Below are the code and all the weights of a small trained network. Each question names an input and a class and asks about switching units off, where a switched-off unit gives its printed mean instead of its output.

import numpy as np


def w(rows, s, z=0):
    codes = np.array(rows[::2]) - 128.0
    scale = np.full(codes.shape[1], s)
    scale[-1] = z or s
    return codes * scale


def norm(h):
    return h / np.sqrt((h * h).mean(-1, keepdims=True) + 1e-5)


def f(y):
    return np.maximum(y, 0)


def log_softmax(a):
    a = a - a.max(-1, keepdims=True)
    return a - np.log(np.exp(a).sum(-1, keepdims=True))


def net(x, mask):
    res = np.array(x, float).reshape(1, 6) / 4 @ E
    u = 0
    for l in range(2):
        y = f(norm(res) @ A[l][:, :-1].T + A[l][:, -1])
        res = res + np.where(mask[u : u + 16], y, B[l][:, -1]) @ B[l][:, :-1]
        u += 16
    return log_softmax(norm(res)[-1] @ U[:, :-1].T + U[:, -1])


A, B = {}, {}
E = w([
[154,155,107,111,147,199,46,141,143,110,233],'x0',
[129,126,130,130,129,128,128,128,127,128,128],'x1',
[129,123,128,127,130,128,128,129,129,129,128],'x2',
[86,134,118,55,141,240,172,65,117,121,85],'x3',
[2,132,89,121,152,120,150,193,169,92,141],'x4',
[130,127,125,128,125,127,130,128,133,130,128],'x5',
],0.003)
A[0] = w([
[142,120,126,86,134,102,120,122,130,82,127,174],'L0N1',
[138,117,160,122,125,110,106,133,97,158,147,90],'L0N2',
[100,135,116,86,144,190,173,80,114,149,52,83],'L0N3',
[106,121,122,90,114,212,153,88,119,109,121,28],'L0N4',
[140,124,112,126,151,154,96,140,127,146,189,89],'L0N5',
[54,128,142,122,125,155,129,157,147,125,129,49],'L0N6',
[3,146,107,140,122,111,141,180,145,114,130,64],'L0N7',
[119,127,144,141,146,116,153,126,151,107,151,115],'L0N8',
[170,133,164,121,132,104,124,95,98,152,106,94],'L0N9',
[126,125,140,124,114,62,155,125,117,111,76,174],'L0N10',
[125,139,129,117,148,215,162,82,126,139,96,42],'L0N11',
[85,126,131,94,127,205,150,101,115,151,108,50],'L0N12',
[140,143,133,141,110,181,84,124,123,133,188,79],'L0N13',
[24,151,111,127,148,130,116,173,138,119,181,9],'L0N14',
[75,138,127,148,91,128,133,147,144,141,115,90],'L0N15',
[138,144,128,125,142,168,109,148,131,139,176,153],'L0N16',
],0.0052,0.0014)
B[0] = w([
[127,126,118,143,122,130,134,119,120,137,113,142],'L0N1',
[74,194,86,88,154,129,168,99,146,114,81,159],'L0N2',
[115,97,171,161,51,50,122,164,122,30,176,254],'L0N3',
[119,174,150,118,191,219,132,107,150,215,81,223],'L0N4',
[91,69,179,143,103,95,172,114,136,74,82,195],'L0N5',
[159,117,60,175,155,138,156,150,109,81,215,183],'L0N6',
[179,86,168,33,225,93,86,76,111,113,125,233],'L0N7',
[132,110,120,119,113,127,109,131,122,142,89,145],'L0N8',
[93,123,120,175,130,152,139,183,196,68,148,193],'L0N9',
[121,143,77,128,161,222,96,141,127,192,113,203],'L0N10',
[114,105,172,64,75,131,64,126,53,186,45,226],'L0N11',
[168,143,46,161,190,118,199,149,188,68,145,220],'L0N12',
[159,115,106,79,204,61,184,169,64,136,67,210],'L0N13',
[51,134,114,211,5,167,140,165,126,184,76,211],'L0N14',
[148,156,150,84,145,118,140,138,107,126,125,164],'L0N15',
[162,171,94,100,109,155,2,40,184,102,180,197],'L0N16',
],0.0071,0.0047)
A[1] = w([
[103,112,101,139,117,95,132,148,138,85,157,196],'L1N1',
[130,128,149,110,191,100,139,113,82,249,176,9],'L1N2',
[113,108,164,99,121,74,123,113,102,119,101,129],'L1N3',
[143,218,154,83,146,98,137,105,161,116,127,105],'L1N4',
[101,174,71,193,141,202,153,134,182,149,161,71],'L1N5',
[128,118,160,121,137,105,225,106,85,82,210,81],'L1N6',
[115,191,44,211,139,202,174,127,142,164,148,56],'L1N7',
[129,146,132,72,124,185,123,112,67,121,150,106],'L1N8',
[146,118,149,189,149,167,177,118,163,182,151,86],'L1N9',
[98,59,165,129,136,128,114,108,153,121,180,72],'L1N10',
[92,146,82,164,115,153,107,123,173,110,130,92],'L1N11',
[101,119,107,71,108,185,158,130,112,141,132,101],'L1N12',
[112,148,200,147,2,131,153,170,95,120,174,32],'L1N13',
[170,144,78,130,119,69,184,55,150,65,174,64],'L1N14',
[53,107,129,147,31,103,96,68,103,153,188,91],'L1N15',
[116,158,112,78,166,115,108,104,105,107,160,113],'L1N16',
],0.0068,0.0016)
B[1] = w([
[161,125,151,79,137,168,139,73,108,123,92,231],'L1N1',
[2,45,146,135,104,119,126,133,82,177,195,171],'L1N2',
[127,142,99,146,144,145,132,135,149,147,185,254],'L1N3',
[150,112,166,139,115,141,98,81,82,143,153,204],'L1N4',
[174,159,93,222,111,134,148,160,153,186,123,224],'L1N5',
[137,112,87,116,218,104,165,114,150,52,111,164],'L1N6',
[199,178,74,128,136,152,147,181,209,135,176,228],'L1N7',
[101,115,80,92,159,120,143,118,155,179,110,231],'L1N8',
[143,155,69,88,140,144,118,145,170,140,183,160],'L1N9',
[137,190,122,139,92,112,128,113,146,124,113,152],'L1N10',
[116,140,118,105,120,107,136,174,154,155,175,219],'L1N11',
[169,137,156,191,114,74,95,127,117,129,192,231],'L1N12',
[72,98,152,178,39,188,194,58,160,127,86,190],'L1N13',
[85,165,143,207,127,89,117,144,70,111,155,198],'L1N14',
[113,160,139,24,71,79,98,175,133,58,115,171],'L1N15',
[135,138,165,168,84,141,163,167,146,133,100,239],'L1N16',
],0.0093,0.0031)
U = w([
[187,182,51,187,129,147,146,209,217,193,187,250],'0',
[154,182,195,236,134,63,78,94,27,86,178,118],'1',
[3,31,134,122,168,104,110,164,84,225,185,113],'2',
[92,164,129,10,45,68,61,170,146,64,132,70],'3',
[79,90,177,175,18,198,193,82,156,104,65,146],'4',
[200,119,155,56,187,183,73,35,97,218,70,46],'5',
[133,84,111,98,254,104,207,126,125,19,116,96],'6',
],0.0078,0.0012)

Each question gives the input, the list of numbers given to net, and the class t.
The units are the neurons (one row each of A and B). Each row of codes is followed by its name. A weight is (code - 128) times the scale printed after its matrix; where a second scale follows, it is the last column's (A, B and U).
mask holds one flag per neuron, layer by layer. A switched-off neuron (its flag False) gives its mean, the last column of its row in B, instead of its output. The means were averaged over made-up inputs and are rounded, as every weight is.
A unit's drop is (log p(t) with every unit on - log p(t) with that unit switched off) / (log p(t) with every unit on - log p(t) with every unit switched off).
The circuit of an input: a set's keep is (log p(t) with only the set's units on - log p(t) with every unit switched off) / (log p(t) with every unit on - log p(t) with every unit switched off). Starting from the 12 units with the biggest drops (on a tie, the unit counted first), units are removed one at a time, each time the one whose removal leaves the highest keep (on an exact tie, the one counted first), for as long as the keep stays at least 0.8.
circuit, biggest first: the units of the circuit, biggest drop first
unit that matters most: the unit with the biggest drop
top k neurons: the k neurons with the biggest drops, biggest first
top k neurons in layer l: the k neurons of layer l with the biggest drops, biggest first
drop of u: that unit's drop, to one decimal
input [1,-3,-7,-8,0,1], class 1: top 2 neurons in layer 0 => L0N14, L0N4
input [-5,0,0,5,8,-3], class 6: unit that matters most => L0N7
input [1,-2,-5,-1,-8,-8], class 1: top 4 neurons => L0N14, L0N4, L0N10, L0N11
input [3,8,6,8,-1,0], class 5: top 2 neurons => L0N11, L0N4
input [-2,-7,6,4,0,7], class 4: circuit, biggest first => L0N3, L1N13
input [0,8,5,8,7,1], class 6: top 4 neurons => L0N12, L0N7, L0N3, L0N10
input [4,5,7,6,-2,-6], class 5: top 2 neurons in layer 0 => L0N11, L0N4
input [-6,1,-6,7,4,-6], class 6: top 2 neurons in layer 0 => L0N3, L0N12
input [-5,8,7,8,4,-7], class 6: top 2 neurons in layer 0 => L0N3, L0N12
input [7,2,-5,-1,8,2], class 3: top 2 neurons => L0N14, L0N7
input [6,1,8,1,-5,-2], class 5: top 2 neurons => L0N3, L0N12
input [0,8,8,8,-5,1], class 4: top 2 neurons => L0N7, L0N3
input [-8,2,6,1,3,-4], class 6: top 3 neurons => L0N4, L0N11, L0N3
input [4,-2,8,8,-2,-7], class 5: circuit, biggest first => L0N11
input [1,6,-5,-8,-7,-1], class 1: top 3 neurons => L0N14, L0N4, L0N12
input [3,-4,-4,-8,-1,4], class 1: top 2 neurons in layer 0 => L0N14, L0N11
input [-1,7,-1,0,4,-7], class 2: top 2 neurons => L0N7, L0N3
input [-2,-1,0,3,-3,-8], class 4: top 2 neurons => L0N3, L0N11
input [-3,2,-8,-6,7,5], class 2: top 2 neurons => L0N7, L0N3
input [-1,8,0,6,3,-7], class 6: top neuron => L0N12
input [2,1,6,-7,2,-6], class 3: top 3 neurons in layer 0 => L0N12, L0N3, L0N4
input [2,7,-7,-5,2,7], class 3: top 2 neurons => L0N14, L0N12
input [2,-3,-2,-8,6,-4], class 3: top 3 neurons in layer 0 => L0N14, L0N7, L0N3
input [-1,8,5,0,3,-5], class 2: top 2 neurons in layer 0 => L0N7, L0N3
input [8,-6,-8,-1,-8,-5], class 1: top 2 neurons in layer 0 => L0N11, L0N4
input [7,4,-7,-4,4,7], class 3: top 2 neurons in layer 0 => L0N14, L0N16
input [-4,6,-7,5,5,-8], class 6: circuit, biggest first => L0N7
input [6,7,7,-6,3,8], class 3: top 3 neurons in layer 0 => L0N14, L0N16, L0N3
input [-6,-1,2,-7,7,0], class 2: drop of L0N6 => 0.0
